Below are the code and all the weights of a small trained network. Each question names an input and a class and asks about switching units off, where a switched-off unit gives its printed mean instead of its output.

import numpy as np


def w(rows, s, z=0):
    codes = np.array(rows[::2]) - 128.0
    scale = np.full(codes.shape[1], s)
    scale[-1] = z or s
    return codes * scale


def f(y):
    return y / 2 * (1 + np.tanh(0.7978845608 * (y + 0.044715 * y**3)))


def log_softmax(a):
    a = a - a.max(-1, keepdims=True)
    return a - np.log(np.exp(a).sum(-1, keepdims=True))


def net(x, mask):
    res = np.array(x, float).reshape(1, 6) / 4 @ E
    y = f(res @ A[0][:, :-1].T + A[0][:, -1])
    res = res + np.where(mask, y, B[0][:, -1]) @ B[0][:, :-1]
    return log_softmax(res[-1] @ U[:, :-1].T + U[:, -1])


A, B = {}, {}
E = w([
[215,137,146,242,222,241,10,102],'x0',
[99,181,234,66,232,161,145,189],'x1',
[99,170,112,128,98,146,79,117],'x2',
[99,153,108,171,118,125,101,161],'x3',
[121,125,134,137,154,115,138,110],'x4',
[173,201,2,68,194,83,126,156],'x5',
],0.0079)
A[0] = w([
[73,135,167,91,189,144,151,210,181],'N1',
[110,182,121,113,99,75,173,120,32],'N2',
[93,121,144,51,164,173,118,196,198],'N3',
[153,74,72,162,120,116,116,149,67],'N4',
[211,174,63,119,171,113,141,198,84],'N5',
[163,51,30,183,42,58,128,70,153],'N6',
[255,182,153,160,151,163,78,147,80],'N7',
[183,199,100,144,174,114,125,82,69],'N8',
[92,95,187,192,135,137,183,116,149],'N9',
[159,210,48,41,208,115,111,135,59],'N10',
[91,97,200,146,72,174,118,136,159],'N11',
[115,110,150,118,199,112,76,192,179],'N12',
[29,117,134,86,120,28,174,156,42],'N13',
[90,168,137,71,72,56,194,186,16],'N14',
[141,103,44,110,195,102,147,128,127],'N15',
[53,123,79,78,113,92,117,143,5],'N16',
[149,166,52,147,145,73,144,129,93],'N17',
],0.0093,0.0013)
B[0] = w([
[67,201,131,110,128,185,184,22,191],'N1',
[166,125,162,104,169,74,62,145,178],'N2',
[34,166,124,70,133,226,190,75,176],'N3',
[107,192,79,63,174,174,159,65,157],'N4',
[129,52,189,154,79,101,95,166,186],'N5',
[91,166,101,63,113,254,183,92,253],'N6',
[187,165,85,149,242,122,83,126,198],'N7',
[157,20,90,131,136,62,132,142,164],'N8',
[167,128,154,87,51,52,142,241,174],'N9',
[71,55,209,172,27,31,171,158,208],'N10',
[121,61,133,168,33,20,99,183,189],'N11',
[131,178,104,111,165,201,131,74,163],'N12',
[236,80,94,110,212,109,114,95,235],'N13',
[199,113,34,140,194,27,72,57,234],'N14',
[9,117,221,112,157,93,108,154,175],'N15',
[170,96,47,98,83,165,75,114,183],'N16',
[101,104,208,119,97,108,192,112,178],'N17',
],0.0067,0.012)
U = w([
[254,167,100,99,222,118,83,135,21],'0',
[78,87,212,111,57,98,151,196,254],'1',
[74,236,118,48,148,223,233,84,179],'2',
],0.0085,0.00096)

Each question gives the input, the list of numbers given to net, and the class t.
The units are the neurons (one row each of A and B). Each row of codes is followed by its name. A weight is (code - 128) times the scale printed after its matrix; where a second scale follows, it is the last column's (A, B and U).
mask holds one flag per neuron, in row order. A switched-off neuron (its flag False) gives its mean, the last column of its row in B, instead of its output. The means were averaged over made-up inputs and are rounded, as every weight is.
A unit's drop is (log p(t) with every unit on - log p(t) with that unit switched off) / (log p(t) with every unit on - log p(t) with every unit switched off).
The circuit of an input: a set's keep is (log p(t) with only the set's units on - log p(t) with every unit switched off) / (log p(t) with every unit on - log p(t) with every unit switched off). Starting from the 12 units with the biggest drops (on a tie, the unit counted first), units are removed one at a time, each time the one whose removal leaves the highest keep (on an exact tie, the one counted first), for as long as the keep stays at least 0.8.
units of the circuit, in order: the units of the circuit, biggest drop first
top k neurons: the k neurons with the biggest drops, biggest first
drop when u is switched off: that unit's drop, to one decimal
input [0,5,0,-7,2,6], class 1: units of the circuit, in order => N10
input [5,-5,4,-6,2,6], class 1: units of the circuit, in order => N10; N14
input [-8,-7,2,0,4,2], class 0: top 3 neurons => N14; N13; N2
input [5,6,6,4,-5,-3], class 2: top 3 neurons => N14; N13; N3
input [-6,-6,-4,6,-5,2], class 0: top 2 neurons => N14; N13
input [6,7,8,-2,-3,8], class 1: top 2 neurons => N10; N5
input [3,-6,2,-5,-5,-5], class 2: top 3 neurons => N6; N10; N5
input [-2,5,1,3,2,-4], class 2: top 2 neurons => N1; N10
input [-6,5,-4,-5,-6,2], class 0: top 4 neurons => N14; N13; N6; N2
input [0,-2,1,-1,7,2], class 1: top 2 neurons => N1; N3
input [6,8,8,2,2,0], class 2: top 2 neurons => N3; N1
input [-7,-5,-2,-2,-8,2], class 0: drop when N14 is switched off => 0.3
input [-2,-6,-8,1,8,8], class 1: drop when N7 is switched off => 0.0
input [-4,-2,0,-8,6,-2], class 0: drop when N10 is switched off => 0.1
input [-5,-7,-8,3,2,3], class 2: units of the circuit, in order => N6
